Below are the code and all the weights of a small trained network. Each question names an input and a class and asks about switching units off, where a switched-off unit gives its printed mean instead of its output.

import numpy as np


def w(rows, s, z=0):
    codes = np.array(rows[::2]) - 128.0
    scale = np.full(codes.shape[1], s)
    scale[-1] = z or s
    return codes * scale


def f(y):
    return np.maximum(y, 0)


def log_softmax(a):
    a = a - a.max(-1, keepdims=True)
    return a - np.log(np.exp(a).sum(-1, keepdims=True))


def net(x, mask):
    res = np.array(x, float).reshape(1, 8) / 4 @ E
    y = f(res @ A[0][:, :-1].T + A[0][:, -1])
    res = res + np.where(mask, y, B[0][:, -1]) @ B[0][:, :-1]
    return log_softmax(res[-1] @ U[:, :-1].T + U[:, -1])


A, B = {}, {}
E = w([
[129,110,87,165,145,106,86],'x0',
[151,43,216,118,96,178,94],'x1',
[199,125,172,255,72,173,185],'x2',
[126,132,128,133,125,122,122],'x3',
[3,137,202,186,207,188,58],'x4',
[123,104,140,142,119,123,101],'x5',
[119,158,113,153,132,23,91],'x6',
[120,141,132,123,131,135,130],'x7',
],0.0064)
A[0] = w([
[128,151,89,52,218,115,113,44],'N0',
[121,85,98,28,167,103,108,36],'N1',
[254,103,67,121,156,113,115,124],'N2',
[111,177,115,171,125,21,120,163],'N3',
[168,135,132,127,185,186,144,54],'N4',
[113,84,90,37,142,119,82,17],'N5',
[128,229,97,126,157,149,155,178],'N6',
[99,186,101,123,118,141,203,152],'N7',
[200,157,158,42,94,126,95,163],'N8',
[183,160,152,69,94,120,127,195],'N9',
[163,91,112,213,48,146,128,60],'N10',
[184,188,149,100,76,139,119,31],'N11',
[149,121,88,107,101,123,170,113],'N12',
[160,87,165,94,127,181,155,109],'N13',
[193,140,116,224,135,153,166,4],'N14',
],0.0091,0.0044)
B[0] = w([
[114,133,162,166,109,183,181,212],'N0',
[55,242,191,138,26,83,183,207],'N1',
[92,156,189,85,223,184,81,243],'N2',
[172,85,99,81,80,212,78,255],'N3',
[126,174,99,63,90,155,99,149],'N4',
[52,140,194,169,36,94,239,193],'N5',
[210,47,105,175,87,52,43,231],'N6',
[187,84,114,109,124,97,68,212],'N7',
[56,67,106,131,186,156,118,225],'N8',
[101,88,74,176,209,192,150,233],'N9',
[47,160,180,140,118,123,142,214],'N10',
[3,127,51,133,104,131,150,157],'N11',
[81,145,202,186,163,129,29,201],'N12',
[154,106,5,115,74,152,94,201],'N13',
[64,239,174,185,63,109,210,194],'N14',
],0.0071,0.0053)
U = w([
[75,222,138,176,32,68,234,12],'0',
[121,136,140,127,165,130,114,255],'1',
[112,94,110,159,145,115,127,226],'2',
[103,75,125,177,154,105,135,187],'3',
[145,154,118,95,108,164,84,160],'4',
[83,148,145,144,255,149,79,36],'5',
[126,77,139,151,131,103,136,121],'6',
[146,85,110,141,67,119,103,61],'7',
],0.0092,0.0053)

Each question gives the input, the list of numbers given to net, and the class t.
The units are the neurons (one row each of A and B). Each row of codes is followed by its name. A weight is (code - 128) times the scale printed after its matrix; where a second scale follows, it is the last column's (A, B and U).
mask holds one flag per neuron, in row order. A switched-off neuron (its flag False) gives its mean, the last column of its row in B, instead of its output. The means were averaged over made-up inputs and are rounded, as every weight is.
A unit's drop is (log p(t) with every unit on - log p(t) with that unit switched off) / (log p(t) with every unit on - log p(t) with every unit switched off).
The circuit of an input: a set's keep is (log p(t) with only the set's units on - log p(t) with every unit switched off) / (log p(t) with every unit on - log p(t) with every unit switched off). Starting from the 12 units with the biggest drops (on a tie, the unit counted first), units are removed one at a time, each time the one whose removal leaves the highest keep (on an exact tie, the one counted first), for as long as the keep stays at least 0.8.
circuit, biggest first: the units of the circuit, biggest drop first
unit that matters most: the unit with the biggest drop
k most important neurons: the k neurons with the biggest drops, biggest first
drop when u is switched off: that unit's drop, to one decimal
input [2,-2,-7,-1,-6,5,-5,6], class 0: circuit, biggest first -> [N1]
input [-1,-2,8,7,0,-1,2,-3], class 0: 2 most important neurons -> [N14 N10]
input [-6,2,-8,-6,3,3,-5,4], class 0: circuit, biggest first -> [N1 N5]
input [4,-8,-1,3,2,-6,-4,6], class 7: 2 most important neurons -> [N6 N2]
input [-2,8,-5,4,8,5,-8,-4], class 4: circuit, biggest first -> [N13 N9]
input [-4,-2,6,-6,-7,-4,2,1], class 5: circuit, biggest first -> [N2 N12 N9]
input [4,-3,5,-2,-8,-6,5,6], class 5: circuit, biggest first -> [N2 N12]
input [1,5,-7,-2,-1,-6,4,-5], class 0: circuit, biggest first -> [N1 N5]
input [3,3,8,-2,-5,7,-5,7], class 0: 2 most important neurons -> [N14 N10]
input [2,5,-6,-5,6,2,5,-6], class 0: 2 most important neurons -> [N5 N1]
input [-2,-4,7,-2,6,-3,-1,-1], class 0: 2 most important neurons -> [N14 N2]
input [7,-6,4,4,-2,-7,8,6], class 4: 2 most important neurons -> [N3 N2]
input [1,5,-8,5,-3,-3,7,-4], class 0: 2 most important neurons -> [N1 N5]
input [8,-8,-7,-6,8,5,8,2], class 2: unit that matters most -> N3
input [-2,-1,1,-1,-8,1,5,-4], class 5: drop when N11 is switched off -> 0.0
input [-6,1,-5,-7,-8,-8,-1,4], class 5: drop when N12 is switched off -> 0.3
input [2,-3,-7,4,1,-7,2,0], class 0: drop when N0 is switched off -> 0.1
